Facts:
(mepo, α, vodi); (ziran, α, sano); (lokem, α, rasek); (klebri, α, brogrim); (klekim, α, drudra); (tonik, α, nestiklu)
(nistum, α, rabri); (staskir, α, stoske); (ploton, α, lusu); (vegis, α, betrin); (tanagrel, α, plisal); (pugrin, α, pliplo)
(droskul, α, kigras); (midrim, α, lifus); (noskisal, α, lestutram); (flenos, α, grotol); (ketruru, α, tiper); (kastago, α, bupluk)
(getrer, α, bradri); (dodari, α, zololam); (nestiklu, α, trotek); (teviflos, α, kebuk); (tastakes, α, riplum); (bebros, α, plutrok)
(stesi, α, fakis); (fulom, α, sodres); (brafal, α, sasto); (ginek, α, plimen); (peskom, α, zoru); (drimil, α, braflefle)
(zelel, α, pifom); (neplak, α, todul); (papogram, α, teviflos); (kigras, α, tutrak); (dreti, α, mepo); (togar, α, skivebrus)
(sabus, α, kledus); (pliklu, α, zepleskon); (trisugon, α, tidroda); (ranen, α, skaze); (kleplor, α, fligu); (gakefe, α, klotrutren)
(brodum, α, flugro); (lifus, α, kletik); (grotol, α, zaster); (grotos, α, ginek); (loroklek, α, plastovor); (stenal, α, truplel)
(gagar, α, sestaste); (klumasto, α, kluflam); (raklen, α, brezo); (mizes, α, peskom); (fabruk, α, dregrok); (brogrim, α, taplevir)
(nalelar, α, brodum); (keveflur, α, toviflem); (vadrek, α, pimuk); (fubrevi, α, vegis); (luklu, α, stosibrek); (bristok, α, popos)
(brezo, α, skifi); (draflok, α, flileras); (teflilo, α, fulom); (skorun, α, testel); (fibek, α, fabruk); (tegritu, α, stenal)
(steflok, α, draflok); (paskel, α, teflilo); (fogru, α, greror); (testel, α, lonis); (stosibrek, α, getrek); (betrin, α, sebul)
(kebuk, α, gribo); (girem, α, dreti); (braflefle, α, gakefe); (grofil, α, lokem); (dratren, α, raklen); (kledus, α, skoru)
(lisamul, α, skorun); (pliplo, α, lisamul); (dregin, α, gretin); (todul, α, deple); (tagrik, α, fogru); (raskepe, α, tegritu)
(toviflem, α, kugru); (zople, α, bebros); (fipapil, α, bepuzon); (plodifen, α, drimil); (riplum, α, faklovil); (katefe, α, pliklu)
(zepleskon, α, droskul); (rasek, α, staskir); (begri, α, grofil); (drudra, α, trosin); (greror, α, dregin); (popos, α, nove)
(gitren, α, gagar); (vaklabo, α, togar); (skobefle, α, brafal); (bepuzon, α, grotos); (truplel, α, nalelar); (grogak, α, nalek)
(lestutram, α, fubrevi); (skaze, α, kabas); (plapo, α, fipapil); (gribo, α, ploton); (zaster, α, sturuk); (berafle, α, vadrek)
(rodis, α, loroklek); (flufin, α, ketruru); (flofal, α, plodifen); (draluk, α, keveflur); (trotek, α, klatral); (fligu, α, klastis)
(stoske, α, plopor); (sketek, α, pifeflum); (surekik, α, subrok); (luze, α, leta); (nove, α, dodari); (zololam, α, brilan)
(lekun, α, flenos); (rabri, α, kleplor); (gretin, α, nedrak); (zuplik, α, mogrer); (skivebrus, α, grogak); (vedros, α, rodis)
(pifeflum, α, steflok); (dregrok, α, skobefle); (skoru, α, vedros); (pimuk, α, surekik); (ziklu, α, ranen); (pifom, α, klekim)
(vodi, α, grevam); (deple, α, luklu); (kabas, α, getrer); (sano, α, gitren); (grevam, α, rakek); (taplevir, α, mizes)
(mepo, γ, floplok); (ziran, γ, skorum); (lokem, γ, nuno); (klebri, γ, skoru); (klekim, γ, kleplor); (sodres, γ, puli)
(nalek, γ, gakotus); (tonik, γ, zigrim); (trosin, γ, kleplor); (rakek, γ, floplok); (nistum, γ, klozamak); (staskir, γ, nuno)
(ploton, γ, medos); (vegis, γ, koflan); (tanagrel, γ, zepleskon); (pugrin, γ, lifus); (droskul, γ, tevum); (midrim, γ, sopul)
(noskisal, γ, koflan); (flenos, γ, grebrim); (ketruru, γ, grevam); (plopor, γ, nuno); (sisok, γ, rakek); (brebrom, γ, raskepe)
(kastago, γ, ziran); (getrer, γ, pimuk); (getrek, γ, draflok); (dodari, γ, nalek); (nestiklu, γ, zigrim); (plisal, γ, zepleskon)
(teviflos, γ, medos); (tastakes, γ, staskir); (bebros, γ, begri); (stesi, γ, flugro); (fulom, γ, puli); (brafal, γ, flenos)
(bupluk, γ, ziran); (ginek, γ, fogru); (peskom, γ, skoru); (drimil, γ, nedrak); (zelel, γ, kleplor); (neplak, γ, draflok)
(papogram, γ, medos); (kigras, γ, tevum); (dreti, γ, floplok); (togar, γ, gakotus); (sabus, γ, supludre); (mogrer, γ, stenal)
(pliklu, γ, tevum); (trisugon, γ, tutrak); (ranen, γ, pimuk); (kleplor, γ, klozamak); (gakefe, γ, nedrak); (brodum, γ, skebrero)
(lifus, γ, sopul); (grotol, γ, grebrim); (grotos, γ, fogru); (loroklek, γ, supludre); (sturuk, γ, grebrim); (stenal, γ, skebrero)
(flileras, γ, stefa); (gagar, γ, skorum); (klumasto, γ, paskel); (raklen, γ, lusu); (mizes, γ, skoru); (fabruk, γ, flenos)
(brogrim, γ, skoru); (nalelar, γ, skebrero); (keveflur, γ, vaklabo); (vadrek, γ, grofo); (fubrevi, γ, koflan); (luklu, γ, draflok)
(bristok, γ, nalek); (brezo, γ, lusu); (draflok, γ, stefa); (teflilo, γ, puli); (skorun, γ, lifus); (fibek, γ, flenos)
(tegritu, γ, skebrero); (plutrok, γ, begri); (steflok, γ, stefa); (tutrak, γ, tevum); (paskel, γ, puli); (fogru, γ, papu)
(testel, γ, lifus); (lusu, γ, medos); (zuzi, γ, sano); (leta, γ, rasek); (stosibrek, γ, draflok); (betrin, γ, koflan)
(kebuk, γ, medos); (girem, γ, floplok); (braflefle, γ, nedrak); (grofil, γ, nuno); (kluflam, γ, paskel); (dratren, γ, lusu)
(kledus, γ, supludre); (kletik, γ, sopul); (skifi, γ, lusu); (lisamul, γ, lifus); (pliplo, γ, lifus); (dregin, γ, papu)
(sestaste, γ, skorum); (todul, γ, draflok); (tagrik, γ, papu); (raskepe, γ, skebrero); (plimen, γ, fogru); (tiper, γ, grevam)
(toviflem, γ, vaklabo); (zople, γ, begri); (fipapil, γ, fogru); (plodifen, γ, nedrak); (klastis, γ, klozamak); (riplum, γ, staskir)
(sasto, γ, flenos); (katefe, γ, tevum); (zepleskon, γ, tevum); (rasek, γ, nuno); (begri, γ, nuno); (drudra, γ, kleplor)
(greror, γ, papu); (popos, γ, nalek); (gitren, γ, skorum); (vaklabo, γ, gakotus); (skobefle, γ, flenos); (bepuzon, γ, fogru)
(truplel, γ, skebrero); (grogak, γ, gakotus); (lestutram, γ, koflan); (skaze, γ, pimuk); (plapo, γ, fogru); (plastovor, γ, supludre)
(fakis, γ, flugro); (sebul, γ, koflan); (faklovil, γ, staskir); (gribo, γ, medos); (zaster, γ, grebrim); (nedrak, γ, papu)
(berafle, γ, grofo); (flugro, γ, skebrero); (subrok, γ, grofo); (rodis, γ, supludre); (tidroda, γ, tutrak); (flufin, γ, grevam)
(flofal, γ, nedrak); (draluk, γ, vaklabo); (trotek, γ, zigrim); (fligu, γ, klozamak); (stoske, γ, nuno); (sketek, γ, stefa)
(surekik, γ, grofo); (luze, γ, rasek); (nove, γ, nalek); (zololam, γ, nalek); (klatral, γ, zigrim); (klotrutren, γ, nedrak)
(lekun, γ, grebrim); (bradri, γ, pimuk); (rabri, γ, klozamak); (gretin, γ, papu); (zuplik, γ, stenal); (zoru, γ, skoru)
(skivebrus, γ, gakotus); (vedros, γ, supludre); (lonis, γ, lifus); (pifeflum, γ, stefa); (dregrok, γ, flenos); (skoru, γ, supludre)
(pimuk, γ, grofo); (ziklu, γ, pimuk); (pifom, γ, kleplor); (vodi, γ, floplok); (deple, γ, draflok); (kabas, γ, pimuk)
(sano, γ, skorum); (grevam, γ, floplok); (kugru, γ, vaklabo); (brilan, γ, nalek); (taplevir, γ, skoru)

Known rows:
sebul: [ -4  35 -20 -38   9  13 -27  -8 -24 -36 -17 -38  22 -44  32  32  36  13
 -11  30 -46 -35 -12  11 -12  10  17  47 -39   2 -41 -18  35]
ziklu: [-46 -31  -6   9  -7  18   7  15  14  23  50 -22   0 -16 -28 -31 -35  -3
 -15 -37  20  20 -12   3  21  -6 -40 -39  31   0  34  14 -35]
klozamak: [-11   0  -5  -1  14   4  -1  44 -16  -5 -49  14 -44 -22 -36   5 -14  19
 -38  -6  22  -5 -19  -5 -12 -36  14  29   8 -25  17  21   0]
greror: [-25 -11 -15   1  -3  17   3 -11   7  14  15  24  14   6   9 -28  23  12
   2 -10 -16   9  16 -19   5   5  -5  14  17  19  25  34  15]
klekim: [-34   0 -10  -2  10   8 -16   1   0 -12  14 -27   3 -19   4   6  -2   6
  -8  -1 -17  -6 -13   4   9  12 -18   7  -1  -1   1   8   9]
skaze: [-26  -4  -6  -8  19  13  -8  -3  10   2  13 -19  -6 -19  14  -6  -8 -17
 -10 -19  -7  -2 -12   6  21  12 -26   2  18   0  29  -2 -10]
brilan: [ -4  41 -49 -51   6  21 -10 -25 -14 -53 -24 -19  17 -29  34  60  34  14
  27  -3 -51 -20 -20  11 -18 -20  -5  41 -34 -33 -30 -23  10]
klatral: [  2  42 -14 -37  18  16 -25 -13 -20 -31 -26 -35  24 -43  39  25  30  -6
  -8  19 -49 -38 -11  13 -11  13  16  51 -27   3 -30 -14  28]
plodifen: [-31 -27 -10   3 -15  30  11   6   7  26  34  27  22   7 -16 -60  15  13
  -1 -29  -6  26  21 -22   3  -1   2  -4  27  24  34  48   1]
trosin: [  3  49  -7 -31  15   7 -17 -15 -10 -32 -28 -42  31 -38  45  26  32   5
 -12  20 -34 -40 -14  11   0   8  14  54 -23   4 -24 -20  15]
dreti: [-39 -16 -10  -3   0  17   6  11   6  13  36 -20   5 -11 -12 -18  -9  -3
  -9 -22   2  17  -6   5   7  -6 -21 -18  17  -5  26  13 -21]
stefa: [ -8   3 -13  18   8   0  -6  33  -8  -9 -58  22 -40 -20 -58  -4   2  12
 -41 -14  21 -15 -25   4  -6 -41  24  24  24   8  27 -34 -17]
staskir: [-15  34 -10   0  31 -24  -9  34  -4   0 -37  56 -19 -32 -48  13 -16  24
 -43  11   5 -26  23  25 -35 -36  26  76 -24 -33  44  17   7]
plisal: [ -4  47 -12 -23  12   8 -16 -11  -9 -33 -22 -43  28 -36  39  29  34  17
  -9  27 -35 -37 -14  12  -1   6  20  51 -27   0 -34 -20  26]
keveflur: [-50  -9 -30  -8   6  13   5  -9  17 -16  21   9  -7  17   3  17  -4   7
  24 -33  -7  13 -11  -8   3 -16 -41   2  21 -30  31  13 -19]
lifus: [-19   6  12   3  20   7  -6  53 -13  -6 -54  17 -34 -27 -48 -16 -19  18
 -28 -18  17 -12 -15   3   3 -16  23  36  10 -15  13  20  -7]
deple: [-26  -8 -22  -3  -4   4 -14 -13   3  -7  12  -3  -8 -21 -15 -11  10 -11
 -14 -11 -11 -11 -22   4   1  -2 -16 -11  11  28  26 -48 -16]
sestaste: [  0  44  -7 -42   6  13 -24  -8 -21 -35 -27 -37  23 -41  38  27  19  10
 -11  28 -46 -37 -17   4 -16   7  15  52 -27   6 -41 -17  25]
zelel: [-53 -27   2  -2  -1   6   2  12  19  19  43  -2 -10   6 -12 -30 -41 -13
 -12 -27  13  27 -12  -6  10   3 -54 -30  39  -4  49  28 -25]
tevum: [-12   6  12  -1  10   2  -4  44 -15  -6 -58  18 -38 -15 -35  -7 -27  14
 -33  -2  20  -9 -22  -9 -17 -36   6  39  21 -18  23  21  -8]

Rows:
No name comes twice in this set of rows, the named rows included.
[ -1  28  -7  -5  38   8  -7  35 -22 -10 -69   5 -26 -38 -23  15  18  20
 -25  -7  12 -24 -10  17   7 -34  42  55 -19 -29  10   4  10]  grevam
[ -8  45 -28 -51  15  24 -21 -26 -10 -57 -36  -7   9 -21  44  46   6 -10
  22   6 -53 -31 -24   3 -24 -10 -13  54 -16 -14 -29 -16  16]  kugru
[ 36  40 -27 -18  17  29  -7  14 -19   7 -94  58  -3 -27  -3  -9  49  29
 -21   3 -15 -26  16 -14 -14 -51  68  61 -25  19  -3  52  64]  nedrak
[-18 -20  -7  21   0  20   8  38  20  40 -37  83 -28  21 -48 -55 -14  31
 -22 -33  30  21  17 -33  -2 -58  12   6  39  16  47  96  26]  fogru
[-55 -20 -17   6   3  17  26  45  14  -7 -16  77 -52  33 -76  -7 -56  20
  18 -69  46  37 -18 -11  -7 -70 -28   0  57 -63  62  43 -57]  vaklabo
[-51 -16  -2  31  16 -25   8  51  18  35  15  76 -36   0 -92 -33 -56  19
 -41 -31  42  14  30  13 -21 -40  -8  27  23 -35  90  48 -35]  begri
[-27  19  -4  10  32 -32   1  39   2   4 -31  66 -30 -12 -52   1 -21  28
 -40   4  17 -15  24  12 -24 -24  15  74   1 -31  62  20  -7]  rasek
[-55  -8 -11   9  -6  -8   0   8  18  13  57   8   7 -13 -32 -17 -35   9
 -20  -9  -6   8  13  18 -17  -2 -33   6  11  -9  37  27 -14]  grofil

The same objects again, as new rows of numbers:
Known rows:
sodres: [ -2 -68  14   5  25  14 -42 -20  -5   0   0  54  64   3 -30]
keveflur: [  3  -6 -41  24 -13 -25   1  25   5   4   9 -23  -2   9  24]
lokem: [  1  32   3   2   9  -3   7  -4  19   3  -4 -10 -49  23   3]
gretin: [-21 -41 -22  -7  16  11 -23   5 -13  -5 -13  43  27  -8 -27]
dregin: [-20 -11 -25 -11   3   9   0   8 -15  -7 -12  22  11  -1 -13]
flileras: [  4 -58  21  -3   8  15 -61  -8 -10   5   9  64  66 -13 -23]
tiper: [  9 -56  12 -23  53  -8  -7 -38  12  -7  22  42  56 -33 -39]
skorum: [  3  10  11   0   3  -8   3  -7  -2  18  -4   2   1 -20  -3]
klebri: [  8  73 -17  38 -28  23  75  18  28  -9  35 -54 -70 -12  33]
grotol: [10 10 10 -3 23 11 12  8 -5  0 -9  5  7 21  0]
subrok: [  5 -76  24   8   1  12 -17 -10 -13  -8  -4  64  44  15 -43]
kebuk: [-18  -7  -2  -8  14   2  12  -4   0  11  24 -32 -20  14  16]
skaze: [ 10   2  13  11 -45  -6  56  11 -26 -13   0   3 -35  25 -11]
plastovor: [  6 -65  13  30  23  37 -30 -16   8  -6  11  58  50  -6 -32]
faklovil: [  1 -56  25   8  49  20 -64 -34  17   5 -17  74  11  34 -49]
pliplo: [-11  46  18  21 -38 -25 -19  28  13 -34   8 -69 -37   2 -15]
tidroda: [ -7 -62  35  26  17  22 -51 -20  -6  -3 -30  64  63 -19 -23]
klotrutren: [-37 -67 -40  -9  27  26 -41  -8 -23  -9 -19  80  55 -16 -46]
lonis: [ -7 -64  37  27   1   1 -94  -1   5 -30  -2  19  60  -2 -75]
fabruk: [ 17  56   1  -3  38  12  40  33 -12  -8 -17 -17 -28  39  16]

Rows:
No name comes twice in this set of rows, the named rows included.
[ -31 -102   12    2   51   21  -45  -29   -7   19   33   22   34   17
  -19]  skifi
[  6  47  -6 -20   0 -26  45  -7  10  -3  22 -45 -35 -13  17]  dreti
[  6   3  -4  23  -3  18  13  -9  11  -8  18  -3  -7 -10  -3]  vedros
[ -7  69  15  13 -49 -35   3  33  12 -34   6 -95 -55   3   3]  pugrin
[ 18   3  14  -1  59  24   6  26 -16  -5 -14  27  21  35  -7]  skobefle
[ 11  11  10  19  -2   7   5 -12  10   8   4   6   2 -23  -5]  supludre
[ 12 -80  30  17 -18   6  10  -6 -26 -14  -8  73  36  14 -52]  bradri
[  4  29   0   2 -31 -13  52  16 -13  -8  -1 -22 -40  12  10]  vadrek
[-11 -11  24  15 -18 -16 -50   5   6 -36   0 -26   8   2 -40]  skorun
[  8  15  -2  43 -10  31  40   0  25 -14  33  -3 -23  -9   5]  taplevir
[  8 -25  10  -1  41  20 -12   4  -5  -3 -14  33  32  25 -16]  zaster
[ 10 -58  14  -9  50  -8 -25 -39  12  -3   6  44  61 -31 -36]  rakek
[ 12   8  11 -21 -34  -2 -46   9 -13  11  16  39  12 -12  10]  luklu
[-14  22  -5  -9  -5  -9  29   1  -1   5  24 -58 -47  11  31]  teviflos
[  5  13   3 -11 -21   2 -19   6  -5   5   9  18   8  -8   7]  steflok

